Each row was made from one walk, in order. Every step used is in the known rows, and no mark comes twice. Write each row's walk.
Known rows:
H-R-W-S-E: [ 15.6 -15.1  -2.7  13.7  -3.8 -15.5 -19.4  -3.1  -6.5  13.7  -2.0  -6.1
  25.3  14.4   1.1  19.8  36.4  -2.1  -6.3 -14.2]
R-H-W: [-28.2  14.8  -8.7  -3.8   3.3 -16.2  11.3 -14.9 -21.9   5.3  -9.5  -3.0
  18.3 -35.6   8.9  16.7  16.1  -3.7  -1.4  11.4]
A-S: [ -3.7 -14.5   2.6  -2.2   2.0  -6.4   1.0   3.6   5.9   7.7   0.2  -3.8
  17.6   1.2   3.3   0.2  -6.8   1.4  -1.7   3.0]
E-R-W: [ 45.4   4.3  -0.5   6.6   0.3 -11.2  -2.9   5.7   3.3   3.8   7.7   1.8
  11.2 -21.0   6.4   2.9  19.6 -10.6 -17.6  -8.5]
R-H-W-S: [-46.1  15.0  -6.5  -2.6  10.4 -16.0   0.8 -13.7 -20.3   6.4 -17.3  -4.6
  28.8 -57.3 -13.8   7.9  27.6  -1.0   3.5  11.6]
W-S: [-19.6   1.8   2.1   4.2   7.1  -0.5 -10.5   1.2   4.5   0.5  -6.6  -2.6
  11.1 -22.0 -23.2  -8.3   9.4   1.2   4.8  -2.0]
E-R: [ 13.2  14.3  -0.5   2.2  -2.2  -4.8  -1.3  12.8   5.8   7.8  -9.0   2.8
   2.1 -23.0 -12.0  -0.1   4.1  -9.4 -12.5   3.4]
H-W-S-E-R: [-38.8  17.8  -6.4  12.5   1.5  -8.2  -7.7  22.6 -14.7  21.5 -18.3  -3.7
  27.0 -44.6 -31.7  -3.9  32.2  -1.9 -18.9   0.9]
W-S-E-R: [-12.0  16.4  -3.5   7.1  -1.7   1.1 -17.0  31.4   2.7  15.6 -11.5   0.7
  14.5 -30.3 -46.8 -11.9  25.2   0.6 -11.6   8.8]
H-W-S: [-43.8   4.6  -1.8   8.1   9.0 -10.1  -1.9  -6.5 -15.2   5.8 -15.2  -6.5
  20.8 -43.0  -7.7  -5.9  18.9  -0.5  -3.2  -3.4]
R-W-S-E: [  0.1  -0.6  -1.4   9.7   2.3  -3.6 -18.2   9.5  -8.2   6.4   9.3  -2.7
  21.5  -7.5 -14.8  -6.7  38.1   6.6  -5.4  -8.5]
E-H: [ -1.7   1.4  -4.1   6.8  -4.7  -5.6   3.1   0.8  -0.9  -3.0  18.0   5.5
  -2.8  16.0  -3.2 -10.9 -11.2  -7.6   1.2 -12.7]
A-W-S: [-37.4   0.2  -3.1   2.9   7.4   8.6 -14.7  -9.2   8.4   8.4  -5.1   0.1
   3.5 -18.1   6.7 -11.5  12.6  14.8   4.9  -0.9]
W-S-E-R-H: [-15.4  23.7  -7.9  -2.1   0.2  -6.8 -13.2  23.3  -0.3  15.9 -15.1   1.9
  21.3 -48.1 -50.8   1.0  34.0  -1.9  -4.9  21.2]
A-R-W: [ 39.1  -7.7  -3.7   0.8   0.7   0.7  -7.8 -20.6  -7.9  -1.2  -5.4   5.0
   6.0  38.4  15.7  -0.3  26.2  -1.0 -11.1   0.2]
A-R-H-W-S: [-35.0  11.1 -10.9  -4.4  10.8 -11.4  -6.5 -30.5 -24.8   7.7 -37.4  -0.4
  26.4 -20.2 -20.9   3.2  37.0  -1.3  -1.9  20.9]
E-R-H: [ 16.7  23.4  -5.9  -7.6   0.7  -9.7   3.3   5.7   2.1   7.0 -11.9   6.2
  11.7 -41.1 -14.1   9.7  12.8 -10.5  -6.9  18.8]
H-E-R: [ 22.2   0.4   0.1   1.9  -0.4  -8.8   9.0  18.9   1.0  11.2  15.3  -4.5
  -3.0 -39.0 -10.1 -10.4   7.6 -10.4 -22.9   7.1]
A-W-S-E-R: [-30.2  12.4  -8.3   6.5   1.0  11.7 -18.6  20.1   7.2  25.8 -13.7   3.3
   8.3 -23.4 -16.9 -12.2  24.9  13.4 -11.0   5.3]
R-W-S-E-H: [  0.2   2.5  -5.1  17.2  -2.7  -8.3 -15.3  12.8 -10.7   5.0  31.2   1.1
  15.7   4.5 -20.4 -15.8  28.0   0.4  -2.4 -21.4]
W-S-A: [ -1.2   7.7  -0.8  10.7   7.3  11.5  -9.3  -5.9   2.3  -1.4 -20.4   3.5
   6.5 -41.4 -39.8  -1.9   4.3   4.5   9.5 -12.9]
A-R-H-E: [ 14.1  -6.7  -8.1 -12.5   2.6  -6.8   7.3 -16.2 -15.0   6.0  -2.7  -2.6
   0.3   7.6 -13.7  -3.9  20.8  -2.6 -10.3  30.9]

Write each row's walk:
[-18.9  -4.9  -6.2  16.3  -9.1 -11.4 -12.3   4.7  -5.8  14.4   6.2  -0.3
  16.3  21.2 -25.2   8.2   9.8  -6.6   0.9 -10.8] : W-S-E-H-R
[ -0.5  -7.3  -8.4  13.9 -16.6  -9.8  -1.4   2.9  -8.3  14.2  12.1   0.9
   6.9  46.7   0.2  20.1  -0.9  -8.3  -4.3 -12.6] : S-E-H-R
[ 35.0   2.6   0.8  15.2   8.7   2.2 -13.1 -12.7  -4.1  -4.1  -3.4   4.6
  14.9 -38.6 -20.5  -3.9  22.8   3.2   3.6 -25.5] : R-W-S-A
[-26.3  13.5  -6.8  22.1   3.9  -4.0   2.4 -12.8 -19.9   2.3  -2.5   3.2
  17.7 -50.2 -28.8  -4.0   2.7  -6.1   4.4 -29.8] : E-H-W-S-A
[ 17.9 -10.6  -1.5  18.4  -2.8 -28.4 -12.5 -14.0  -2.2   5.5  15.3  -2.3
  23.5   7.0   9.4  15.3  18.0 -17.9   0.1 -28.7] : E-H-R-W-S
[-33.7   6.7  -5.9  11.9  -2.5 -14.0  12.2  -5.1 -20.8   3.7  13.5  -0.5
  10.8  -1.4  11.1  -0.6   0.4  -9.3  -5.2 -16.7] : E-H-W
[-52.2  16.6  -9.6   0.6   5.3 -12.3  -5.1   1.2 -26.8  13.6 -17.5  -5.0
  33.3 -40.9 -26.9   5.3  40.1   6.6  -2.4  16.0] : R-H-W-S-E
[-19.5 -12.5  -5.7   8.2  -9.7  -6.3   0.8  21.4  -6.5  15.5  22.8   1.9
  17.0  26.6 -15.1 -13.5  -6.8   3.0  -4.5  -6.7] : A-S-E-H
[ 45.9 -15.7  -0.8   8.0  -5.2 -20.3  -2.9 -17.3  -0.7   6.7   7.0  -3.5
  15.2  21.8  30.0  29.0  15.3 -10.2  -6.3 -16.1] : H-R-W
[-17.2 -14.2  -1.6   1.0  -4.8   0.9  -3.0  20.1  -4.8  15.9   4.3  -3.2
  18.3  17.5 -10.5  -5.3   2.7  10.2  -7.6   5.5] : A-S-E
[ 39.0  -2.5   2.4  10.1   8.0 -20.0  -6.6  14.4  -1.8   7.5  20.0  -7.6
  16.8 -60.9 -14.6 -17.6  34.8 -13.9 -22.1  -6.4] : H-E-R-W-S
[ 58.9   4.1   0.7  16.0   8.6  -8.1  -4.0   7.2  -3.4   5.5   9.5  -2.4
  10.6 -77.8 -29.8  -9.7  28.9  -8.4 -19.0 -17.1] : H-E-R-W-S-A
[ 47.1  -8.3  -1.0  18.5   3.2  -9.2 -12.6 -25.4  -1.7   4.9 -15.6   1.2
  23.1 -22.6  -6.1  25.7  19.1  -6.3   1.9 -26.2] : H-R-W-S-A
[-34.7  -9.0 -12.0  16.0  -7.2  -2.5 -15.6  -5.5   1.3  24.1   2.8   2.9
  12.1  24.9   0.8   5.5  10.0   6.0   3.4 -10.4] : A-W-S-E-H-R
[-27.7  13.8 -12.2  -2.6  -1.9 -20.7   7.1  15.0 -20.9  30.8 -14.0  -1.1
  38.1 -43.2 -12.7  13.4  25.0  -3.3 -19.9  20.6] : A-S-E-R-H-W
[  4.9 -10.3  -4.5  11.4 -10.0 -17.7   1.8  -9.7   0.0   7.9   7.0   1.0
   6.0  36.4  11.8  19.0 -12.4 -16.7   1.0 -17.5] : E-H-R
[ 13.1  -1.6   3.7   8.8   7.4  -8.3 -14.0  -3.5  -2.9  -0.9   8.0  -2.9
  18.1 -22.1  -4.0  -7.8  28.9   1.1  -0.3 -10.1] : R-W-S
[ 54.4  -4.2   1.2   6.5   1.1 -16.7   6.0  15.9  -7.3   7.8  30.1  -6.2
   4.7 -35.2   9.6  -9.8  23.3 -13.3 -26.7  -4.7] : H-E-R-W
[-13.7   5.3  -6.9  10.4 -10.4   1.2  -1.0  20.9 -10.8   6.2  22.3   5.7
  -1.1  32.2 -14.4  -9.1  -0.7   0.7  -2.1  -8.5] : S-E-H
[ 29.4   8.9   1.4   9.5   5.4 -13.8 -15.0  10.6   6.4   7.6  -0.9   1.3
  20.0 -45.1 -13.3  -7.2  31.1  -9.6 -13.3 -10.8] : E-R-W-S
[-43.0   7.2 -10.4  15.0  -8.7  -9.6   6.9  12.1 -29.4  11.5  14.9   1.6
  10.5  11.1  -1.4  -1.2  11.4  -0.4 -10.1 -13.0] : S-E-H-W
[-21.2  28.0 -13.2   0.7  -3.7 -14.8   6.5  11.3 -24.0  20.9 -15.4   2.4
  22.2 -44.0 -13.0  14.8  31.3  -5.0 -17.4  17.9] : S-E-R-H-W
[  6.3   4.5  -4.2   6.6   6.2  19.7 -13.9 -19.1   0.5   2.0 -39.1   7.3
   4.5  -2.6 -46.7  -7.4  13.9   5.0   3.2   0.6] : W-S-A-R
[ 29.2 -16.1   2.3  11.8   2.2 -22.1 -15.9 -19.6   1.7   6.9  -3.4  -6.0
  26.3  -4.2  10.9  18.8  27.2  -9.8  -2.4 -15.6] : H-R-W-S
[  7.0   6.0  -9.3 -12.4   1.4   0.9  -1.3 -22.2  -7.5   4.6 -25.4   6.2
   5.1  23.8 -14.9   7.5  17.2  -1.5   0.3  27.4] : A-R-H
[ 31.6  13.0 -10.7  -7.1   2.6  13.0   0.0 -27.9  -7.7   1.3 -35.9  11.5
   1.8   3.6 -30.2  12.7   9.9   1.4   5.8  15.9] : S-A-R-H
[-25.9   9.2  -5.0  13.2  -3.5   0.3 -12.7  21.8  -7.2   7.7  15.8   2.4
  10.2   2.8 -40.1 -16.6  11.1   2.7   1.9  -9.3] : W-S-E-H
[  6.4  14.3  -5.2   5.2  -7.4   2.2  -3.9  31.4  -1.8  14.7  -1.7   4.1
   1.2  -7.8 -24.8  -2.2  14.9   0.3 -16.8   6.2] : S-E-R
[-13.6  24.5  -9.9  -2.0   1.4 -19.2   9.9  -1.5 -16.1  11.9 -18.4   1.0
  19.1 -58.6   0.2  19.7  21.3 -13.2 -13.0  14.0] : E-R-H-W
